Below is a small trained network, with its code and all its weights. Each question gives an input and a class and asks what happens when units are switched off, that is, made to give their printed mean instead of their output.

import numpy as np


def w(rows, s, z=0):
    codes = np.array(rows[::2]) - 128.0
    scale = np.full(codes.shape[1], s)
    scale[-1] = z or s
    return codes * scale


def norm(h):
    return h / np.sqrt((h * h).mean(-1, keepdims=True) + 1e-5)


def f(y):
    return y / 2 * (1 + np.tanh(0.7978845608 * (y + 0.044715 * y**3)))


def log_softmax(a):
    a = a - a.max(-1, keepdims=True)
    return a - np.log(np.exp(a).sum(-1, keepdims=True))


def net(x, mask):
    res = np.array(x, float).reshape(1, 6) / 4 @ E
    u = 0
    for l in range(2):
        y = f(norm(res) @ A[l][:, :-1].T + A[l][:, -1])
        res = res + np.where(mask[u : u + 15], y, B[l][:, -1]) @ B[l][:, :-1]
        u += 15
    return log_softmax(norm(res)[-1] @ U[:, :-1].T + U[:, -1])


A, B = {}, {}
E = w([
[84,254,162,72,137],'x0',
[47,223,138,37,138],'x1',
[148,154,137,250,203],'x2',
[76,84,117,122,160],'x3',
[208,191,157,144,79],'x4',
[212,2,113,59,233],'x5',
],0.0056)
A[0] = w([
[11,81,63,110,92,95],'L0N1',
[116,77,128,146,157,106],'L0N2',
[56,229,160,160,124,123],'L0N3',
[88,84,148,163,18,78],'L0N4',
[172,133,121,148,177,133],'L0N5',
[143,111,81,132,64,108],'L0N6',
[76,181,119,121,116,182],'L0N7',
[142,143,151,153,167,122],'L0N8',
[157,101,95,119,110,171],'L0N9',
[139,89,154,127,46,127],'L0N10',
[102,84,124,151,141,142],'L0N11',
[147,161,137,104,161,4],'L0N12',
[161,139,84,168,97,109],'L0N13',
[55,163,116,135,171,164],'L0N14',
[153,42,158,94,156,142],'L0N15',
],0.012,0.0028)
B[0] = w([
[153,156,179,125,223,209],'L0N1',
[199,187,161,148,61,154],'L0N2',
[238,170,113,3,66,255],'L0N3',
[10,52,101,191,195,191],'L0N4',
[81,89,151,85,37,157],'L0N5',
[81,89,161,35,187,156],'L0N6',
[202,139,37,91,125,205],'L0N7',
[111,162,174,1,191,142],'L0N8',
[89,190,190,151,124,160],'L0N9',
[71,54,105,179,132,171],'L0N10',
[145,161,158,126,60,153],'L0N11',
[103,101,107,209,121,128],'L0N12',
[18,58,49,120,89,150],'L0N13',
[183,169,164,29,135,190],'L0N14',
[209,189,165,113,43,208],'L0N15',
],0.0046,0.0071)
A[1] = w([
[81,91,95,117,26,231],'L1N1',
[110,202,85,97,152,62],'L1N2',
[65,171,104,118,180,101],'L1N3',
[176,119,190,34,179,146],'L1N4',
[118,141,141,180,125,3],'L1N5',
[28,177,60,206,172,54],'L1N6',
[213,61,38,178,175,101],'L1N7',
[44,200,146,115,141,114],'L1N8',
[79,119,15,135,42,153],'L1N9',
[36,170,152,115,111,107],'L1N10',
[219,138,176,1,175,109],'L1N11',
[96,209,203,133,132,167],'L1N12',
[247,8,149,122,97,79],'L1N13',
[194,192,234,213,107,230],'L1N14',
[193,225,5,140,42,131],'L1N15',
],0.0076,0.0029)
B[1] = w([
[98,152,138,161,213,168],'L1N1',
[230,148,123,109,113,150],'L1N2',
[157,123,81,105,135,132],'L1N3',
[58,133,96,254,77,210],'L1N4',
[150,30,130,121,127,115],'L1N5',
[150,129,230,190,133,135],'L1N6',
[206,173,234,70,28,136],'L1N7',
[246,193,111,127,129,140],'L1N8',
[107,68,118,167,198,150],'L1N9',
[172,209,113,155,133,133],'L1N10',
[40,64,134,197,170,255],'L1N11',
[174,72,74,62,109,149],'L1N12',
[162,198,205,79,95,188],'L1N13',
[41,27,112,81,204,183],'L1N14',
[123,57,86,222,174,200],'L1N15',
],0.0064,0.0088)
U = w([
[35,51,207,214,127,40],'0',
[50,150,3,180,233,113],'1',
[255,222,154,18,61,250],'2',
],0.0064,0.0018)

Each question gives the input, the list of numbers given to net, and the class t.
The units are the neurons (one row each of A and B). Each row of codes is followed by its name. A weight is (code - 128) times the scale printed after its matrix; where a second scale follows, it is the last column's (A, B and U).
mask holds one flag per neuron, layer by layer. A switched-off neuron (its flag False) gives its mean, the last column of its row in B, instead of its output. The means were averaged over made-up inputs and are rounded, as every weight is.
A unit's drop is (log p(t) with every unit on - log p(t) with that unit switched off) / (log p(t) with every unit on - log p(t) with every unit switched off).
The circuit of an input: a set's keep is (log p(t) with only the set's units on - log p(t) with every unit switched off) / (log p(t) with every unit on - log p(t) with every unit switched off). Starting from the 12 units with the biggest drops (on a tie, the unit counted first), units are removed one at a time, each time the one whose removal leaves the highest keep (on an exact tie, the one counted first), for as long as the keep stays at least 0.8.
units of the circuit, in order: the units of the circuit, biggest drop first
most important unit: the unit with the biggest drop
top k neurons: the k neurons with the biggest drops, biggest first
k most important neurons of layer l: the k neurons of layer l with the biggest drops, biggest first
drop of u: that unit's drop, to one decimal
input [2,2,3,3,-7,-7], class 2: units of the circuit, in order	[L0N14 L1N8]
input [3,-7,0,-3,2,-6], class 1: most important unit	L0N3
input [-5,-2,4,4,-1,5], class 2: units of the circuit, in order	[L1N13 L1N7]
input [7,6,-3,-5,1,4], class 1: units of the circuit, in order	[L1N11 L1N13]
input [7,-8,5,-4,8,7], class 0: top 2 neurons	[L1N14 L0N8]
input [-8,3,-2,-1,6,-4], class 1: 2 most important neurons of layer 0	[L0N13 L0N6]
input [-5,-2,-3,6,8,2], class 2: 2 most important neurons of layer 1	[L1N13 L1N11]
input [6,1,1,1,-7,-2], class 2: 2 most important neurons of layer 0	[L0N14 L0N3]
input [2,6,3,2,4,-4], class 2: 3 most important neurons of layer 0	[L0N3 L0N14 L0N4]
input [-1,8,-1,-5,3,4], class 0: top 2 neurons	[L1N11 L1N4]
input [-2,3,-6,3,4,6], class 0: 2 most important neurons of layer 1	[L1N11 L1N4]
input [3,-1,-2,-1,6,-4], class 1: drop of L1N15	0.3
input [6,-5,0,8,5,-7], class 1: drop of L1N15	0.9
input [-5,-3,7,-8,0,7], class 2: drop of L0N7	0.0
input [6,-7,-3,3,2,-8], class 1: top neuron	[L0N3]
